Below is a small trained network, with its code and all its weights. Each question gives an input and a class and asks what happens when units are switched off, that is, made to give their printed mean instead of their output.

import numpy as np


def w(rows, s, z=0):
    codes = np.array(rows[::2]) - 128.0
    scale = np.full(codes.shape[1], s)
    scale[-1] = z or s
    return codes * scale


def f(y):
    return np.maximum(y, 0)


def log_softmax(a):
    a = a - a.max(-1, keepdims=True)
    return a - np.log(np.exp(a).sum(-1, keepdims=True))


def net(x, mask):
    res = np.array(x, float).reshape(1, 8) / 4 @ E
    y = f(res @ A[0][:, :-1].T + A[0][:, -1])
    res = res + np.where(mask, y, B[0][:, -1]) @ B[0][:, :-1]
    return log_softmax(res[-1] @ U[:, :-1].T + U[:, -1])


A, B = {}, {}
E = w([
[129,129,129],'x0',
[213,109,235],'x1',
[129,128,127],'x2',
[131,128,128],'x3',
[104,254,202],'x4',
[251,203,44],'x5',
[127,126,131],'x6',
[129,128,131],'x7',
],0.0055)
A[0] = w([
[78,104,158,27],'neuron 0',
[69,149,69,49],'neuron 1',
[79,112,169,89],'neuron 2',
[133,162,134,117],'neuron 3',
[91,215,175,48],'neuron 4',
[95,139,93,82],'neuron 5',
[186,162,91,4],'neuron 6',
[167,6,88,40],'neuron 7',
[84,107,156,37],'neuron 8',
[75,145,54,63],'neuron 9',
[148,75,105,60],'neuron 10',
[227,81,182,80],'neuron 11',
[171,157,95,23],'neuron 12',
[163,29,98,37],'neuron 13',
[91,201,145,83],'neuron 14',
[189,101,192,49],'neuron 15',
[190,159,89,3],'neuron 16',
[117,157,144,168],'neuron 17',
[114,91,134,64],'neuron 18',
[179,116,143,137],'neuron 19',
[98,144,65,86],'neuron 20',
[130,189,150,89],'neuron 21',
[131,98,104,112],'neuron 22',
[9,72,207,2],'neuron 23',
[146,114,131,185],'neuron 24',
[80,164,46,90],'neuron 25',
[105,204,159,46],'neuron 26',
[122,132,137,250],'neuron 27',
[198,102,218,40],'neuron 28',
[170,147,129,64],'neuron 29',
[255,220,51,19],'neuron 30',
[126,129,132,194],'neuron 31',
[113,88,135,59],'neuron 32',
[52,160,74,63],'neuron 33',
[154,59,98,39],'neuron 34',
[168,104,175,78],'neuron 35',
[105,208,161,62],'neuron 36',
],0.0095,0.0079)
B[0] = w([
[158,69,159,133],'neuron 0',
[131,178,172,141],'neuron 1',
[158,90,140,152],'neuron 2',
[135,136,107,141],'neuron 3',
[195,164,96,149],'neuron 4',
[127,153,154,135],'neuron 5',
[135,32,149,133],'neuron 6',
[202,194,90,157],'neuron 7',
[148,69,156,132],'neuron 8',
[125,168,185,148],'neuron 9',
[161,151,101,134],'neuron 10',
[112,181,187,167],'neuron 11',
[143,78,156,131],'neuron 12',
[189,167,89,145],'neuron 13',
[170,166,101,150],'neuron 14',
[116,170,182,142],'neuron 15',
[136,43,151,134],'neuron 16',
[115,121,83,172],'neuron 17',
[169,122,141,130],'neuron 18',
[92,141,127,161],'neuron 19',
[125,148,175,146],'neuron 20',
[155,142,102,145],'neuron 21',
[145,156,119,141],'neuron 22',
[196,11,174,172],'neuron 23',
[88,117,93,188],'neuron 24',
[126,157,196,162],'neuron 25',
[169,157,92,140],'neuron 26',
[47,100,63,254],'neuron 27',
[125,194,195,149],'neuron 28',
[140,105,146,133],'neuron 29',
[160,2,175,193],'neuron 30',
[89,116,97,196],'neuron 31',
[172,124,140,130],'neuron 32',
[123,171,180,151],'neuron 33',
[167,153,85,135],'neuron 34',
[123,156,162,140],'neuron 35',
[177,162,98,146],'neuron 36',
],0.038,0.0076)
U = w([
[155,1,135,37],'0',
[106,70,99,253],'1',
[109,72,100,250],'2',
[182,102,63,33],'3',
[99,105,173,55],'4',
[97,59,94,126],'5',
],0.0075,0.0066)

Each question gives the input, the list of numbers given to net, and the class t.
The units are the neurons (one row each of A and B). Each row of codes is followed by its name. A weight is (code - 128) times the scale printed after its matrix; where a second scale follows, it is the last column's (A, B and U).
mask holds one flag per neuron, in row order. A switched-off neuron (its flag False) gives its mean, the last column of its row in B, instead of its output. The means were averaged over made-up inputs and are rounded, as every weight is.
A unit's drop is (log p(t) with every unit on - log p(t) with that unit switched off) / (log p(t) with every unit on - log p(t) with every unit switched off).
The circuit of an input: a set's keep is (log p(t) with only the set's units on - log p(t) with every unit switched off) / (log p(t) with every unit on - log p(t) with every unit switched off). Starting from the 12 units with the biggest drops (on a tie, the unit counted first), units are removed one at a time, each time the one whose removal leaves the highest keep (on an exact tie, the one counted first), for as long as the keep stays at least 0.8.
units of the circuit, in order: the units of the circuit, biggest drop first
most important unit: the unit with the biggest drop
top k neurons: the k neurons with the biggest drops, biggest first
drop of u: that unit's drop, to one decimal
input [3,-5,-5,-5,6,5,-8,2], class 3: most important unit	neuron 14
input [-5,-3,3,7,-8,-2,8,6], class 3: top 2 neurons	(neuron 7; neuron 13)
input [-1,-8,5,4,3,-5,8,7], class 4: units of the circuit, in order	(neuron 33; neuron 25; neuron 9)
input [-8,-3,5,-1,-8,-7,1,2], class 3: units of the circuit, in order	(neuron 7; neuron 13)
input [-1,3,-2,3,7,-6,4,-3], class 3: units of the circuit, in order	(neuron 4; neuron 36; neuron 14)
input [6,8,-6,0,-7,5,-2,-2], class 4: top 3 neurons	(neuron 11; neuron 28; neuron 15)
input [-3,7,6,-1,2,1,5,-1], class 4: top 3 neurons	(neuron 28; neuron 11; neuron 15)
input [3,-7,1,7,-8,-2,-4,3], class 3: units of the circuit, in order	(neuron 7; neuron 13)
input [3,8,7,8,7,2,-7,6], class 4: top 2 neurons	(neuron 28; neuron 11)
input [3,-2,3,7,3,-7,-3,1], class 0: top 2 neurons	(neuron 23; neuron 2)
input [-6,-1,3,4,-6,2,-2,-2], class 3: top 3 neurons	(neuron 7; neuron 13; neuron 30)
input [1,7,-2,1,-6,6,5,-6], class 4: top 3 neurons	(neuron 11; neuron 28; neuron 15)
input [-4,6,-1,4,2,5,0,-3], class 4: top 2 neurons	(neuron 11; neuron 28)
input [6,2,2,-8,-6,5,-2,2], class 3: units of the circuit, in order	(neuron 7)
input [-4,-6,-5,0,2,-6,5,0], class 0: drop of neuron 2	0.2
input [-2,-8,7,4,0,-7,2,5], class 4: drop of neuron 9	0.4
input [-7,1,-1,-7,7,-8,0,-2], class 0: drop of neuron 23	1.1
input [3,2,5,5,8,1,-6,-7], class 3: drop of neuron 4	0.1
